Each row has a hidden value. The values are split into ranges, and the group after each row names the range that its value falls in. Each part has its own value, ranges and names.
-70, -37, 52, 41, -62, -68, 110, 90, 2, 45, 121, -80, 175, 20, 94, 36, -91, 93, -169, -108, 65, -156, -65, 12, -116, 43, 46, -101, -102, -34, 117, -57, 13, 114, -49, -155, 39, 94, 4 -> S
-62, -340, 143, 2, -219, 344, 459, -244, -97, -128, -173, 142, 126, -186, 68, 246, 58, -185, -490, -437, 273, 48, -106, 239, -517, 64, -141, -187, -32, 76, 155, -28, 380, 11, -433, -68, 369, -70, 492 -> E
-95, -49, 82, 49, -111, 8, 253, -1, -56, 69, 158, 39, 203, 20, 74, 156, -42, 44, -205, -144, 99, -111, -103, 72, -68, 74, 26, -103, -152, -102, 177, -116, 91, 177, -104, -228, 49, 89, 39 -> D
52, 115, -66, 3, 117, -214, -438, 138, 61, 164, 51, -113, 137, 17, -220, -318, -35, 125, 277, 224, -122, 92, 295, -309, 148, -166, 15, 108, -182, 104, -291, 49, -140, -69, 228, 303, -48, -34, -396 -> B
-44, 80, -26, 99, 7, -144, 81, 86, 57, 193, 207, -177, 114, 38, 164, 31, -21, 127, -80, -74, -41, -246, -77, 41, 0, -12, 97, -114, -56, -211, 225, -97, 7, 173, 49, -230, 66, 100, -48 -> N
-172, -2, 134, 15, 52, -88, 36, 139, 74, 62, 41, -134, 115, 72, 84, -26, -190, 167, -163, -132, -20, -272, -126, 33, -169, 83, 30, 10, -61, -81, 133, -47, -103, 29, -45, -262, 118, 56, 10 -> Q
147, -81, -183, -3, -146, 83, -18, 12, -347, -168, 48, 43, 433, -67, -39, 144, 338, -16, 23, 145, 144, 266, 88, -189, 36, 77, 251, -284, -331, 146, -306, -140, 130, 450, -89, 361, -225, 298, -22 -> N
-175, -62, 134, -164, 91, 222, 213, -82, -230, -326, -132, 211, 162, 85, -36, 213, 147, -2, -208, 5, 174, 134, -190, 21, -174, 235, 78, -88, -321, -72, -13, -193, 52, 249, -287, -181, 31, 211, 227 -> D
-92, 9, 4, 119, -81, -146, 101, 74, 84, 240, 199, -164, 132, -21, 126, 28, -46, 142, -79, -119, -18, -259, -33, 87, 11, -27, 69, -121, -55, -164, 264, -90, 33, 99, 22, -205, 66, 44, -73 -> N
-67, 95, -29, 148, -53, -190, 79, 59, 99, 290, 260, -148, 134, 10, 121, 38, -24, 154, 3, -77, -94, -246, -27, 66, 106, -54, 90, -97, -60, -240, 241, -124, 22, 169, 84, -228, 33, 48, -147 -> E
-36, -82, -69, -213, 258, 34, 68, 436, -238, -113, 171, -265, -81, 291, 234, -212, -26, 10, -551, 209, 705, -242, 65, -434, -161, 75, -4, -213, -303, 23, 556, 151, -104, -275, -8, 13, -40, 366, -4 -> B
-370, -287, 292, -135, 57, 254, 202, 116, -175, -19, -219, 3, 135, 74, 45, 147, -64, 73, -425, -143, 292, -231, -246, 123, -360, 367, 11, -1, -224, -45, 300, -70, -82, -45, -337, -297, 263, 83, 365 -> B
-100, 55, 87, 118, -23, -123, 146, -18, 129, 363, 219, -56, 62, 17, 83, 66, -93, 68, -62, -123, -81, -203, -83, 156, 22, -20, -19, 4, -46, -271, 283, -93, 46, 105, 53, -363, 200, -70, -29 -> T
23, 114, -39, 133, -32, -70, 151, -39, 16, 88, 179, -59, 188, 19, 138, 134, 28, 69, -61, -151, -126, -126, -109, 52, -37, -20, 102, -108, -40, -207, 48, -148, 96, 326, -9, -188, 65, 101, 5 -> T
-21, 180, -36, 113, 92, -182, -32, -30, 214, 178, 117, -165, -7, -9, 71, -82, -29, 126, 64, -116, -231, -180, 8, 46, -5, -170, 12, -15, 40, -237, 101, -79, 35, 63, 90, -170, 162, -42, -114 -> E
-103, 92, 67, 47, 32, -80, 169, 2, 88, 31, 144, -29, 66, 66, 91, 41, -102, 102, -141, -152, -32, -176, -92, 41, -69, -28, -8, -39, -67, -184, 184, -103, 37, 88, -37, -286, 86, 54, -33 -> D
-37, 128, 7, -41, 158, 10, 198, 28, -50, -150, 123, 1, 26, 171, 151, 73, 12, 26, -237, -38, 106, -85, -142, -78, -119, 35, 33, -98, -146, -207, 182, -103, 34, 176, -69, -263, 49, 204, 70 -> T
-74, 15, 67, -128, 103, -59, -198, 47, -31, -100, -41, 98, 107, 45, -219, -149, -6, 64, 101, 202, 51, 207, 133, -182, 25, -7, -16, 49, -292, 103, -204, -27, -85, -18, 19, 97, -53, 34, -175 -> S
-91, -203, 190, -118, -251, 27, 56, -22, -51, -245, 39, 440, 205, -20, -363, -112, -225, -67, -106, 52, 346, 427, 308, -254, -49, -89, -279, 38, -366, 430, -234, 71, 82, -243, -124, 240, -183, -89, -244 -> S
-105, 80, 120, -122, 115, 2, -77, -96, -62, -52, 2, 308, 96, 94, -271, -2, 54, -7, 154, 240, 3, 335, 65, -109, 130, 37, -46, 117, -362, -52, -193, -124, -39, 120, 4, -64, -27, -7, -138 -> T
-66, -110, 73, 72, -96, -53, 62, 117, -3, 213, 108, -140, 212, -22, 78, 18, -119, 79, -174, -135, 64, -207, -44, 39, -140, 65, 37, -60, -75, 0, 126, -9, 3, 68, -27, -113, 126, 25, 23 -> Q
-55, 98, 33, -170, 125, 54, -27, -85, -90, -420, -60, 304, 63, 108, -229, -64, 75, 0, 24, 168, 119, 369, 135, -271, 9, -61, -68, -2, -342, 75, -245, -94, 29, 29, -102, 125, -152, 117, -151 -> T
-100, -124, 100, -21, 28, 78, 91, 53, -36, -4, -82, -120, 128, -12, 89, 34, -47, 48, -260, -178, 85, -170, -121, 62, -309, 110, 28, -66, -65, -10, 96, -23, 25, 46, -161, -124, 218, 57, 204 -> Q
-137, -26, 90, 73, -59, -84, 56, 96, -25, 177, 95, -112, 279, 7, 89, 135, -46, 163, -47, -81, -95, -217, -187, 137, -53, 176, 174, -61, -118, -128, 57, -149, -69, 307, -34, -270, 60, 107, 41 -> S
-90, -14, 99, 64, 29, -46, 32, 172, 24, 116, 68, -146, 167, 94, 103, -32, -215, 112, -224, -171, 10, -278, -85, -69, -213, 62, 1, 38, -32, -37, 86, 11, -88, 25, -29, -151, 150, 46, 23 -> B
-91, -18, 48, 85, -46, -120, 58, 87, 80, 191, 119, -177, 146, -22, 112, 12, -90, 134, -102, -138, -42, -253, -75, 96, -91, 18, 66, -80, -35, -107, 168, -62, -1, 99, -2, -204, 119, 34, -7 -> S
6, 111, -10, -11, 50, -170, -238, -5, 58, 106, 94, 76, 112, 4, -225, -160, 12, 62, 257, 207, -99, 211, 210, -161, 180, -133, -16, 65, -232, 15, -216, -42, -39, 43, 154, 112, -55, -46, -309 -> N
-112, 95, 146, 40, 65, -98, 181, -9, 149, 157, 185, 15, -9, 103, 66, 10, -208, 48, -166, -147, -24, -171, -102, 71, -83, -36, -109, 64, -50, -217, 247, -50, 20, 6, 14, -405, 195, -50, -23 -> D
-122, -180, 34, -121, -38, 25, -203, 52, -105, -32, -134, 29, 178, -100, -252, -140, 112, 77, 72, 164, 180, 178, 234, -135, 22, 9, 20, -61, -323, 215, -128, -17, -9, -123, -78, 300, -54, 16, -147 -> Q
-116, -27, 159, -146, 89, 10, -146, -66, 4, -115, -126, 223, 73, 10, -290, -110, -36, 4, 92, 141, 22, 297, 110, -91, -48, 2, -102, 120, -281, 111, -251, -28, -38, -55, -50, 39, 53, -75, -84 -> S
-91, 90, 35, 138, -73, -148, 165, 17, 99, 209, 247, -50, 145, 35, 108, 90, -87, 130, -58, -140, -89, -211, -77, 85, 44, -29, 41, -62, -60, -224, 207, -134, 37, 182, 27, -295, 43, 36, -101 -> T
-105, -1, 69, -16, 53, 121, 281, -50, -136, -61, 36, 39, 150, 80, 149, 253, 107, 14, -241, -106, 70, -89, -260, 117, -160, 188, 114, -128, -165, -236, 170, -188, 81, 337, -183, -328, 128, 185, 248 -> T
3, 78, -14, 160, -77, -96, 141, -26, 9, 290, 238, -71, 222, -1, 123, 164, 32, 65, -15, -111, -134, -153, -115, 120, 44, 22, 117, -84, -65, -248, 112, -155, 78, 354, 42, -246, 96, 54, -11 -> T
-7, 113, 8, -98, 221, 35, -178, -169, 9, -101, -162, 110, 2, -9, -199, -76, 181, -18, 181, 132, -140, 280, 73, -63, -31, -66, -7, 62, -192, -80, -262, -94, 40, 99, -21, 66, 145, -36, -10 -> E
-96, -174, 78, 120, -166, -80, 28, 212, -75, 482, 206, -180, 304, -15, 68, 43, -111, 96, -142, -54, 122, -278, -13, 31, -1, 134, 79, -39, -146, -24, 227, -6, -55, 84, 45, -104, 102, 14, -45 -> B
-65, 109, -10, 154, -96, -202, 136, 63, 103, 232, 315, -83, 154, 39, 112, 45, -92, 152, -37, -103, -61, -228, -14, 23, 113, -75, 48, -90, -71, -204, 230, -119, 30, 154, 78, -237, -29, 58, -196 -> T
-48, 58, -21, 153, -78, -158, 98, 69, 29, 337, 271, -145, 200, 8, 141, 105, 6, 126, -14, -58, -78, -235, -81, 98, 94, 22, 136, -110, -87, -241, 220, -137, 19, 271, 78, -250, 46, 77, -78 -> E
-27, -10, 92, -110, 84, -36, -199, 35, -10, -75, -54, 118, 106, 41, -237, -181, -88, 6, 49, 137, 57, 226, 162, -213, -61, -39, -93, 107, -243, 171, -263, 42, -62, -82, 21, 143, 19, -36, -151 -> Q

Part 2:
-85, -146, 117, 201, -163, 209, 48, -52, -102, -146, -68, 131, -44, -87, 97, -74, 144, 62, 4, 87, -56, -48, 121, -38, -256, 100, -111, 1, 206, -138, -93, -214, 291, -32, 165, 150, 3, 4, 47 -> Q74
13, -103, 2, 15, -15, -4, -15, 58, 49, -52, 40, -1, -31, 33, -12, -33, -15, 11, -64, 71, 26, 15, 40, -82, -104, 15, -55, 25, 25, -83, -28, 41, 122, -18, 105, 34, 27, 103, 13 -> Q74
28, -58, -79, -38, 23, 20, 42, 5, 56, 83, 43, -14, 59, -8, -6, -51, -10, -5, -47, 36, 42, -10, 18, -91, -28, -33, -14, 52, 11, 28, -18, 78, 68, -12, 82, -55, -33, 68, 10 -> Q657
11, -32, 5, -31, 42, -40, -43, 68, 65, 0, 17, -32, -44, 2, 3, -48, -59, 23, -34, 73, 15, -5, 5, -53, -30, -48, -64, -37, -12, -60, 24, -6, 16, 3, 62, -19, -11, 77, -13 -> Q489
34, -94, -6, -35, 32, 28, 2, 35, 22, -48, 47, -50, 12, -22, 32, -49, -1, 83, -63, 58, -3, -29, 27, -40, -49, -84, -91, -90, 5, -7, -25, -6, 80, -3, 99, -8, -33, 55, -4 -> Q813
-87, 0, -59, 148, -137, 122, 72, 143, -36, -25, -119, -51, -10, 105, 107, 3, -21, -105, 16, -4, -148, 125, -68, -170, -89, -35, -50, -105, -124, -40, -41, 101, -48, 37, 10, -33, -34, 85, -62 -> Q489
-18, 130, 41, -28, -116, 68, -130, 68, 34, 75, -133, -33, -133, 173, -30, 277, -7, -253, 102, -200, -184, 258, -188, -79, 89, 34, 12, 211, -116, -97, -108, 229, -148, 106, -119, -146, -25, 173, -26 -> Q207
91, 27, -75, -47, 16, -10, 7, 12, -17, 127, 53, -30, 75, -9, 23, -78, -2, -33, -27, 22, 19, -76, 5, -39, -25, -32, 21, -4, -24, 12, 33, 66, 26, -10, 80, -20, 18, 60, 48 -> Q495
41, 43, -147, 75, 13, -55, 81, 40, 7, 158, 87, -100, 112, 3, 54, -164, -71, -45, -85, 64, -5, -82, -34, -146, -25, 24, 82, -31, -82, 50, 29, 123, 17, -34, 67, -75, -28, 46, 2 -> Q495
-46, 74, -57, -8, -43, 17, -48, 25, -28, 93, -91, -4, 0, 117, -39, 53, 11, -125, 109, 31, -9, 19, -53, -69, 17, -34, 19, 53, -67, -55, 9, 146, -127, 52, -27, 1, 52, 34, 9 -> Q640
88, 30, -64, -33, 9, 1, 19, 19, 13, 108, 76, -47, 50, -47, 23, -109, 5, -29, -70, 18, 18, -86, -1, -54, -11, 0, 11, 7, -12, 19, 6, 23, 58, -19, 85, -41, -32, 82, 45 -> Q495
-109, -65, -59, 61, 85, 5, 101, -198, 28, 189, -32, 155, 87, -129, -25, -180, 19, 96, 99, 236, 166, -205, 146, -29, -104, 36, 20, 130, 231, 30, 98, -165, 119, -30, 125, 36, 12, -131, 33 -> Q657
46, -66, -41, -45, 52, -10, -3, -26, 4, 12, 111, -76, 51, -33, -47, -87, 32, 61, -73, 71, 52, -94, 32, -30, -4, -53, -52, -46, 21, 9, -54, 46, 68, -3, 85, -15, -23, 36, 35 -> Q640
223, 72, 305, -252, 161, -166, -550, -131, -8, -22, 96, -42, -59, -162, 149, 200, -62, 209, -70, -91, -82, -105, -137, 89, 185, 10, 135, 213, 142, -252, -118, -27, 150, -139, -1, -57, -92, -63, 11 -> Q489
-30, -27, 33, 22, -11, 45, -22, 36, -5, -18, -14, 0, -77, -26, -49, -73, 20, 4, 17, 95, -3, -31, 39, -26, -59, -51, -138, -87, 19, -81, 10, -103, 12, 34, 42, 13, -23, 42, 11 -> Q813
-49, 4, 77, -2, -102, 116, -42, -33, -29, -44, -99, -33, -110, 162, -50, 274, 97, -137, 119, -178, -175, 210, -93, 47, 12, 7, -80, 111, -17, -48, -166, 176, -68, 160, -35, -63, 46, 152, 14 -> Q657
-2, -123, 22, 10, -8, 53, 13, 30, 46, -118, 73, -70, -53, -3, -40, -31, 41, 55, -94, 45, -11, 7, 24, -53, -51, -21, -128, -48, 25, -29, -107, 0, 115, 21, 89, -10, -52, 103, 3 -> Q988
26, 77, 83, 113, -58, 2, -70, -86, -143, 39, 31, -96, -35, 51, 12, 81, 52, -64, 47, -99, -200, 14, -82, 59, -16, 75, 4, -6, -7, -74, -108, 86, -8, 84, -7, -50, 45, 47, 46 -> Q495
-61, -60, -15, 6, 0, 20, 33, 34, 63, -50, -29, -5, -51, 66, -26, -10, 11, 4, 18, 91, 36, -2, 26, -39, -59, -17, -72, 1, 16, -24, -4, 19, 13, 47, 78, 37, 37, 83, 2 -> Q86
-170, -48, -128, 163, 112, -158, 60, -101, 69, 162, -29, -48, 71, 165, -38, 31, -166, 21, 103, 168, -13, 28, -54, -164, -16, 35, 122, 115, -26, 31, 42, 249, -88, 35, -23, -101, 60, -94, -105 -> Q74
69, -87, -29, -16, -33, 29, -16, 70, 16, 22, 28, 13, 26, 32, 28, 0, -26, -25, -58, 4, -14, 59, 19, -103, -101, -23, -30, 37, -10, -65, -15, 92, 117, -33, 93, -8, 14, 104, 11 -> Q657
4, -50, -86, -66, -52, 145, 34, 48, -15, -9, -42, -4, 66, 19, 22, -24, 90, -11, 0, 49, 39, -40, 15, -91, -22, -113, -59, -36, -23, 24, -39, 57, 21, -1, 71, 36, -36, 40, 15 -> Q74
-8, 30, -32, -2, -47, 79, -12, 88, -41, -17, -22, -42, -11, -16, 5, -116, 50, -26, -7, 92, 13, -85, 8, -65, -21, -84, -92, -144, -50, -47, 4, -49, -33, 9, 42, 38, -40, 39, 21 -> Q813
36, 140, -68, 8, -46, -46, -49, 81, 6, 169, -59, 19, 11, 77, 56, -28, -61, -160, 46, 24, -3, -21, -58, -99, -25, 54, 111, 102, -73, -74, 93, 104, -62, -14, 23, 5, 64, 84, 27 -> Q495
-57, 197, -36, 96, 248, -422, -137, -246, 87, 283, 125, -176, 80, 60, 39, -6, -225, 57, 30, 99, -4, -185, -182, -30, 187, 229, 383, 274, 29, 16, 16, 268, -111, -13, -42, -167, 60, -115, -38 -> Q495
-90, 73, -50, 28, -44, 18, 35, 81, 28, 16, -112, -24, -27, 79, 59, -36, -8, -81, 63, 56, 0, -10, -35, -51, -18, -16, -4, -34, -52, -22, 28, 44, -111, 58, 39, 29, 37, 84, -6 -> Q489
119, -15, -3, -82, 50, -18, -66, -28, -24, 84, 111, -87, 21, -11, -61, 21, 8, -2, -43, -50, -51, 2, -25, 6, 32, -68, -56, -13, -26, -9, -57, 94, 22, 30, 25, -101, -27, 70, 34 -> Q207
-15, -45, -79, -49, 41, -5, 0, 26, 38, 12, 6, -54, 35, 72, -30, -6, -9, 20, 5, 94, 43, -31, -10, -79, 10, -86, -24, -20, -45, 15, -3, 118, -33, 19, 43, -3, 8, 27, -15 -> Q988
130, 16, -61, -77, 50, -20, 3, -18, -26, 103, 125, -78, 88, -63, 9, -117, 28, 22, -78, 20, 31, -138, 15, 4, 6, -46, -2, -52, -6, 40, 1, 32, 55, -13, 100, -29, -12, 57, 68 -> Q495
-101, 27, 175, -123, -78, 207, -111, -152, -32, -152, -144, -44, -186, 118, -118, 378, 254, -68, 195, -204, -153, 138, -110, 190, 150, -40, -153, 138, 74, -14, -274, 75, -126, 236, -75, -35, -9, 110, 40 -> Q74
-34, 15, -108, -31, 103, -90, -28, -14, 32, 85, 10, -95, 82, 78, 5, -23, -74, 47, 27, 130, 38, -85, -57, -96, 67, -81, 68, -20, -71, 38, 32, 164, -101, 3, 8, -42, 5, -50, -43 -> Q86
-41, -48, -19, 87, -75, 113, 12, 52, -47, -53, 17, -69, -22, -11, -38, -84, 61, -13, -45, 73, -50, -20, -2, -120, -42, -44, -119, -116, -35, -50, -90, -13, 38, 12, 20, -15, -94, 30, -7 -> Q988
46, 39, -52, -7, -32, 37, 5, 23, -33, 98, 28, -39, 29, -3, -16, -60, 29, -77, -12, 0, -16, -30, -11, -50, -14, -24, -25, -16, -35, -15, -15, 54, -4, 19, 38, -38, -15, 73, 43 -> Q207
25, -12, 108, -89, -84, 269, -10, -160, -103, 11, -59, 117, -19, -187, -7, -6, 267, 19, 80, -49, 2, -119, 91, 134, -33, -36, -150, 55, 221, -10, -107, -252, 142, 47, 99, 51, -73, 11, 124 -> Q207
-56, -20, -54, 152, -65, 27, 55, 26, 5, 70, 4, -29, 12, 27, 15, -64, -37, -74, -33, 35, -63, 49, -25, -161, -80, 67, 6, 40, -18, -44, -50, 83, 57, -5, 31, -71, -41, 57, -21 -> Q657
-44, -99, -143, 100, -69, 111, 132, 63, -43, 5, -13, -49, 112, 70, 47, -73, 19, -12, -30, 80, -31, 10, 12, -174, -104, -74, -38, -105, -73, 42, -38, 136, 41, -4, 76, 0, -19, 23, -29 -> Q74
-82, 101, 68, -86, 147, -139, -189, -129, 58, 78, -32, -110, -112, 112, -144, 200, -48, -3, 157, 10, -54, 24, -141, 62, 207, -42, 9, 114, -22, -36, -50, 144, -236, 135, -131, -135, 5, -28, -43 -> Q813
30, -10, -60, -31, 8, 2, 12, 7, 19, 65, 47, -43, 43, 6, -12, -53, 11, -27, -37, 26, 30, -37, 1, -55, -10, -17, -7, 22, -6, 4, -28, 84, 29, 6, 69, -31, -5, 75, 32 -> Q657
21, -69, 19, -19, 5, 18, -23, 72, 42, -35, -4, -16, -29, 5, 55, -10, -37, 32, -39, 29, -29, 38, 9, -53, -67, -56, -76, -42, -2, -56, -7, 0, 63, 0, 85, -10, -14, 91, -17 -> Q489
-38, 47, -50, 47, -47, 55, -34, 66, -66, 8, -25, -71, 3, 32, -16, -78, 30, -44, 17, 99, -24, -68, -36, -107, 5, -70, -50, -124, -87, -55, -14, 31, -76, 13, -11, 11, -42, -7, -5 -> Q86
27, 63, 0, -36, -6, 19, -5, -29, -3, 66, 40, -118, -62, 65, -105, 81, 54, -107, 29, -106, -98, 60, -76, 47, 75, -16, -75, 14, -57, 25, -95, 116, -96, 134, -26, -119, -11, 137, 36 -> Q495
104, 39, -47, -37, 43, -41, -2, -19, -20, 106, 123, -79, 54, -60, -8, -132, 17, 2, -70, 33, 24, -138, 10, 1, 2, -6, 1, -39, -2, 16, 5, 11, 45, -6, 85, -31, -9, 60, 67 -> Q495
-47, -148, -105, 75, -9, 53, 119, 50, 35, -22, 20, -32, 55, 50, 3, -78, -16, 39, -51, 119, 14, 10, 45, -149, -112, -55, -71, -65, -21, 29, -17, 77, 85, -4, 100, -3, -15, 41, -34 -> Q988
-7, -60, -41, -31, 45, 13, 6, 3, 18, -25, 45, -73, 20, 8, -29, -54, 21, 64, -30, 98, 32, -72, 11, -47, 1, -79, -67, -74, -9, 15, -31, 33, 13, 18, 62, -5, -28, 20, -1 -> Q86
36, -58, -69, -54, 92, -51, -93, 4, -2, 87, -1, -38, 92, 75, 29, 57, -101, 74, 28, 92, -23, -2, -45, -128, 12, -136, 36, -8, -70, -19, 44, 168, -26, -38, 5, -53, -3, -72, -68 -> Q86
-22, -98, -7, 10, 48, -17, 22, 23, 93, -60, 59, -92, -32, 24, -2, -12, -40, 66, -77, 47, -20, 29, -16, -67, -17, -23, -69, -24, -3, 10, -69, 57, 59, 26, 71, -67, -48, 88, -37 -> Q813
-32, 46, -49, 60, -51, 16, 134, 66, 117, 20, 82, -89, -92, -30, -77, -176, 42, -124, -107, 16, 45, -33, 7, -46, -18, 116, -75, 17, 1, 26, -63, -37, 31, 68, 86, -59, -56, 225, 60 -> Q495
